Here is a tiny trained network, its code and every weight. The questions are about switching its units off for an input and a target symbol, where a switched-off unit gives its printed mean instead of its output.

import numpy as np


def w(rows, s, z=0):
    codes = np.array(rows[::2]) - 128.0
    scale = np.full(codes.shape[1], s)
    scale[-1] = z or s
    return codes * scale


def f(y):
    return np.maximum(y, 0)


def softmax(a):
    e = np.exp(a - a.max(-1, keepdims=True))
    return e / e.sum(-1, keepdims=True)


def log_softmax(a):
    a = a - a.max(-1, keepdims=True)
    return a - np.log(np.exp(a).sum(-1, keepdims=True))


def net(x, mask):
    ids = ['ΓΛΦΩαβζημξπστψ'.index(c) for c in x.split()]
    T = len(ids)
    res = E[ids] + P[:T]
    u = 0
    for l in range(3):
        q, k, v = (res @ M[l].T for M in (Q, K, V))
        z = softmax(np.where(np.tri(T) > 0, q @ k.T / 2**0.5, -1e9)) @ v
        res = res + np.where(mask[u], z, O[l][:, -1]) @ O[l][:, :-1]
        u += 1
        y = f(res @ A[l][:, :-1].T + A[l][:, -1])
        res = res + np.where(mask[u : u + 8], y, B[l][:, -1]) @ B[l][:, :-1]
        u += 8
    return log_softmax(res[-1] @ U[:, :-1].T + U[:, -1])


Q, K, V, O, A, B = {}, {}, {}, {}, {}, {}
E = w([
[134,172,103,150,124],'Γ',
[148,26,166,2,137],'Λ',
[155,115,178,238,106],'Φ',
[214,77,150,154,130],'Ω',
[162,89,119,173,77],'α',
[137,151,236,173,100],'β',
[73,103,104,135,60],'ζ',
[169,178,86,48,85],'η',
[199,128,202,74,60],'μ',
[131,77,135,115,204],'ξ',
[172,147,192,105,182],'π',
[95,141,129,154,143],'σ',
[49,79,79,31,141],'τ',
[141,118,135,197,201],'ψ',
],0.021)
P = w([
[255,106,48,171,126],'0',
[221,130,68,160,138],'1',
[186,130,79,162,141],'2',
[146,166,115,157,149],'3',
[152,149,110,160,149],'4',
[154,173,124,165,140],'5',
[153,167,145,165,142],'6',
[137,185,144,165,139],'7',
[155,165,147,174,128],'8',
[140,173,156,162,125],'9',
[132,173,150,161,131],'10',
],0.0039)
Q[0] = w([
[59,114,45,123,69],'0.h1',
[84,8,138,15,121],'0.h1',
],0.011)
K[0] = w([
[81,48,167,17,94],'0.h1',
[70,1,47,111,145],'0.h1',
],0.0085)
V[0] = w([
[250,129,175,29,23],'0.h1',
[114,254,58,194,124],'0.h1',
],0.0026)
O[0] = w([
[163,126,174,127,96,220],'0.h1',
[255,137,97,173,127,1],'0.h1',
],0.0086,0.0029)
A[0] = w([
[198,180,61,125,78,165],'0.n1',
[167,153,53,64,152,134],'0.n2',
[129,108,182,164,132,149],'0.n3',
[121,160,2,203,192,26],'0.n4',
[149,142,121,121,9,152],'0.n5',
[129,129,240,91,132,16],'0.n6',
[96,193,45,245,152,250],'0.n7',
[76,193,97,214,130,102],'0.n8',
],0.0078,0.0023)
B[0] = w([
[57,121,130,91,114,175],'0.n1',
[37,183,99,77,103,152],'0.n2',
[193,107,111,155,202,190],'0.n3',
[79,106,56,176,150,152],'0.n4',
[16,188,165,131,170,253],'0.n5',
[254,162,87,191,116,208],'0.n6',
[90,60,62,137,72,229],'0.n7',
[197,81,175,127,49,199],'0.n8',
],0.0079,0.0048)
Q[1] = w([
[143,81,203,27,117],'1.h1',
[148,179,254,235,182],'1.h1',
],0.0064)
K[1] = w([
[129,162,193,109,115],'1.h1',
[248,141,53,149,114],'1.h1',
],0.013)
V[1] = w([
[226,131,3,112,34],'1.h1',
[144,136,107,149,187],'1.h1',
],0.0053)
O[1] = w([
[118,170,43,109,35,101],'1.h1',
[104,251,2,149,93,3],'1.h1',
],0.0073,0.0024)
A[1] = w([
[139,87,191,170,166,170],'1.n1',
[69,148,101,150,132,146],'1.n2',
[140,99,134,151,237,4],'1.n3',
[113,128,183,205,142,140],'1.n4',
[83,76,104,84,112,85],'1.n5',
[162,255,166,172,179,63],'1.n6',
[143,132,126,153,40,151],'1.n7',
[104,117,163,103,149,4],'1.n8',
],0.0096,0.0035)
B[1] = w([
[90,253,26,164,114,254],'1.n1',
[113,38,175,120,200,209],'1.n2',
[96,231,100,122,208,164],'1.n3',
[145,34,37,114,42,230],'1.n4',
[138,59,189,138,116,253],'1.n5',
[107,136,167,214,237,164],'1.n6',
[71,180,105,72,124,236],'1.n7',
[206,117,40,87,108,171],'1.n8',
],0.007,0.0058)
Q[2] = w([
[253,196,115,233,144],'2.h1',
[41,74,78,165,126],'2.h1',
],0.0072)
K[2] = w([
[153,255,10,117,120],'2.h1',
[54,52,110,185,139],'2.h1',
],0.0089)
V[2] = w([
[34,122,252,126,96],'2.h1',
[47,174,191,190,138],'2.h1',
],0.0042)
O[2] = w([
[41,66,254,242,197,252],'2.h1',
[98,17,201,78,22,138],'2.h1',
],0.0048,0.0032)
A[2] = w([
[220,151,212,75,254,99],'2.n1',
[90,99,220,64,208,57],'2.n2',
[205,188,161,124,186,2],'2.n3',
[134,91,153,82,128,96],'2.n4',
[81,105,177,49,99,58],'2.n5',
[203,39,183,78,64,105],'2.n6',
[185,210,65,88,193,185],'2.n7',
[188,89,91,113,20,215],'2.n8',
],0.0078,0.0062)
B[2] = w([
[37,159,86,133,14,213],'2.n1',
[183,146,79,80,156,234],'2.n2',
[128,63,45,95,2,154],'2.n3',
[160,122,70,142,85,181],'2.n4',
[197,123,141,143,107,236],'2.n5',
[136,190,79,238,117,216],'2.n6',
[105,109,168,180,208,228],'2.n7',
[167,137,191,56,167,255],'2.n8',
],0.008,0.0072)
U = w([
[17,119,8,57,96,73],'Γ',
[97,115,91,117,128,92],'Λ',
[208,93,23,125,14,112],'Φ',
[199,104,226,127,223,228],'Ω',
[94,122,111,118,130,108],'α',
[144,141,138,232,126,82],'β',
[63,17,175,167,108,213],'ζ',
[74,129,169,1,147,182],'η',
[61,230,227,118,90,208],'μ',
[34,156,119,116,202,197],'ξ',
[44,161,34,202,62,2],'π',
[111,26,61,47,170,69],'σ',
[115,49,11,180,154,23],'τ',
[100,116,108,132,130,84],'ψ',
],0.0069,0.0053)

Each question gives the input, a string of symbols that net reads in full, and the target symbol t.
The units are the heads (2 rows each of Q, K, V and O) and the neurons (one row each of A and B). Each row of codes is followed by its name. A weight is (code - 128) times the scale printed after its matrix; where a second scale follows, it is the last column's (O, A, B and U).
mask holds one flag per unit, layer by layer, with each layer's heads first. A switched-off unit (its flag False) gives its mean, the last column of its rows in O or B, instead of its output. The means were averaged over made-up inputs and are rounded, as every weight is.
A unit's drop is (log p(t) with every unit on - log p(t) with that unit switched off) / (log p(t) with every unit on - log p(t) with every unit switched off).
The circuit of an input: a set's keep is (log p(t) with only the set's units on - log p(t) with every unit switched off) / (log p(t) with every unit on - log p(t) with every unit switched off). Starting from the 12 units with the biggest drops (on a tie, the unit counted first), units are removed one at a time, each time the one whose removal leaves the highest keep (on an exact tie, the one counted first), for as long as the keep stays at least 0.8.
circuit, biggest first: the units of the circuit, biggest drop first
top k neurons: the k neurons with the biggest drops, biggest first
top k neurons in layer l: the k neurons of layer l with the biggest drops, biggest first
drop when u is switched off: that unit's drop, to one decimal
input ζ ξ ζ σ ξ η Φ, target Φ: circuit, biggest first => (1.n4 2.n7)
input Φ μ Φ ζ μ, target μ: top neuron => (0.n5)
input Φ Λ ζ ξ ζ α, target ζ: top 3 neurons => (0.n6 0.n5 2.n2)
input μ Λ ζ Λ Λ Ω Ω σ, target ζ: top 3 neurons in layer 1 => (1.n1 1.n3 1.n2)
input ζ Λ ψ Φ, target Φ: top 3 neurons => (0.n7 1.n4 0.n8)
input ζ η ζ ψ ζ ξ, target ξ: top 2 neurons => (1.n3 2.n7)
input Λ Φ Φ Φ Λ ζ Ω η, target η: top 2 neurons in layer 1 => (1.n4 1.n2)
input Γ Ω σ Λ Γ, target Γ: top 3 neurons => (0.n7 0.n6 1.n7)
input ψ Λ ζ Γ ζ μ Φ Λ Λ ζ β, target β: top 3 neurons => (1.n6 0.n6 0.n3)
input ζ ζ μ ζ Λ ζ Λ ζ σ, target ζ: top 3 neurons => (0.n6 2.n2 0.n7)
input π ξ Λ, target Φ: top 3 neurons in layer 2 => (2.n6 2.n1 2.n4)
input ζ ξ ζ α, target ζ: top 2 neurons => (0.n6 0.n5)
input Γ β Γ, target Γ: top 2 neurons in layer 2 => (2.n7 2.n5)
input ξ ζ ζ Ω ζ β, target β: top 2 neurons => (1.n6 0.n6)
input Λ α ζ Γ, target ζ: top neuron in layer 0 => (0.n7)
input Λ ζ Γ μ η, target η: drop when 2.n2 is switched off => 0.1
input ζ Λ Φ Φ μ ξ ζ ζ τ, target σ: drop when 2.n6 is switched off => -0.1
input μ ζ Γ π, target π: drop when 2.n1 is switched off => 0.6
input Λ Φ β Γ ζ, target ζ: drop when 2.h1 is switched off => 0.2
input Φ ζ Γ, target ζ: top neuron in layer 1 => (1.n1)
